Below is a small trained network, with its code and all its weights. Each question gives an input and a class and asks what happens when units are switched off, that is, made to give their printed mean instead of their output.

import numpy as np


def w(rows, s, z=0):
    codes = np.array(rows[::2]) - 128.0
    scale = np.full(codes.shape[1], s)
    scale[-1] = z or s
    return codes * scale


def f(y):
    return np.maximum(y, 0)


def log_softmax(a):
    a = a - a.max(-1, keepdims=True)
    return a - np.log(np.exp(a).sum(-1, keepdims=True))


def net(x, mask):
    res = np.array(x, float).reshape(1, 8) / 4 @ E
    y = f(res @ A[0][:, :-1].T + A[0][:, -1])
    res = res + np.where(mask, y, B[0][:, -1]) @ B[0][:, :-1]
    return log_softmax(res[-1] @ U[:, :-1].T + U[:, -1])


A, B = {}, {}
E = w([
[128,127,129],'x0',
[165,57,43],'x1',
[129,128,127],'x2',
[61,193,10],'x3',
[129,128,127],'x4',
[129,127,128],'x5',
[127,127,130],'x6',
[46,57,151],'x7',
],0.012)
A[0] = w([
[15,139,4,116],'N0',
[47,71,109,158],'N1',
[178,52,56,241],'N2',
[66,108,187,132],'N3',
[44,216,39,239],'N4',
[181,32,115,162],'N5',
[68,71,142,200],'N6',
[74,182,64,229],'N7',
[252,145,193,194],'N8',
[6,34,151,254],'N9',
[193,131,185,149],'N10',
],0.012,0.0057)
B[0] = w([
[25,124,93,226],'N0',
[92,62,170,176],'N1',
[163,58,58,205],'N2',
[122,131,221,175],'N3',
[114,245,121,251],'N4',
[176,93,114,194],'N5',
[153,92,197,180],'N6',
[90,187,114,215],'N7',
[60,53,94,232],'N8',
[140,101,231,222],'N9',
[83,71,109,193],'N10',
],0.011,0.016)
U = w([
[37,101,109,222],'0',
[179,75,67,115],'1',
[163,120,204,125],'2',
[255,75,165,95],'3',
[145,235,130,173],'4',
[136,165,16,105],'5',
[65,184,189,2],'6',
],0.011,0.0077)

Each question gives the input, the list of numbers given to net, and the class t.
The units are the neurons (one row each of A and B). Each row of codes is followed by its name. A weight is (code - 128) times the scale printed after its matrix; where a second scale follows, it is the last column's (A, B and U).
mask holds one flag per neuron, in row order. A switched-off neuron (its flag False) gives its mean, the last column of its row in B, instead of its output. The means were averaged over made-up inputs and are rounded, as every weight is.
A unit's drop is (log p(t) with every unit on - log p(t) with that unit switched off) / (log p(t) with every unit on - log p(t) with every unit switched off).
The circuit of an input: a set's keep is (log p(t) with only the set's units on - log p(t) with every unit switched off) / (log p(t) with every unit on - log p(t) with every unit switched off). Starting from all 11 units, units are removed one at a time, each time the one whose removal leaves the highest keep (on an exact tie, the one counted first), for as long as the keep stays at least 0.8.
circuit, biggest first: the units of the circuit, biggest drop first
top k neurons: the k neurons with the biggest drops, biggest first
drop of u: that unit's drop, to one decimal
input [5,-7,8,7,3,-2,7,-1], class 4: circuit, biggest first -> (N4)
input [0,-5,-2,-2,3,-7,-3,2], class 2: top 2 neurons -> (N0; N4)
input [-3,4,8,0,3,-7,-7,1], class 3: circuit, biggest first -> (N8; N0; N4)
input [-5,1,5,-1,1,-1,-5,-5], class 1: circuit, biggest first -> (N0; N4; N9)
input [4,-1,4,-5,-6,3,-4,2], class 2: top 2 neurons -> (N0; N2)
input [-7,5,-4,3,5,-6,4,0], class 5: circuit, biggest first -> (N8; N2; N9)
input [-5,-1,-2,3,4,-4,-5,-7], class 4: circuit, biggest first -> (N4; N10)
input [0,-4,-3,2,-6,-1,5,-8], class 4: circuit, biggest first -> (N0; N4)
input [1,-1,-5,5,1,-2,-5,1], class 6: circuit, biggest first -> (N4; N2)
input [5,7,-8,1,6,1,-8,-2], class 5: circuit, biggest first -> (N9; N8)
input [4,0,5,2,-4,2,6,-1], class 4: circuit, biggest first -> (N8; N10)
input [7,0,-7,3,7,-6,-4,-5], class 4: circuit, biggest first -> (N8; N4)
input [-3,1,-8,-1,4,4,-8,-1], class 1: top 2 neurons -> (N0; N4)
input [2,1,4,-2,5,4,6,1], class 3: top neuron -> (N0)
input [-3,8,-5,0,-5,-8,6,-5], class 1: top 2 neurons -> (N4; N2)
input [4,-4,-1,2,-3,-6,-8,1], class 6: top 2 neurons -> (N2; N5)
input [2,-4,3,-2,8,8,-3,2], class 2: top 2 neurons -> (N0; N4)
input [0,8,-6,4,-1,-2,7,0], class 5: top 2 neurons -> (N2; N8)
input [-5,-1,6,-7,-1,-2,5,-8], class 0: drop of N8 -> 1.1
input [7,3,3,0,6,-2,8,-5], class 1: drop of N4 -> 0.4
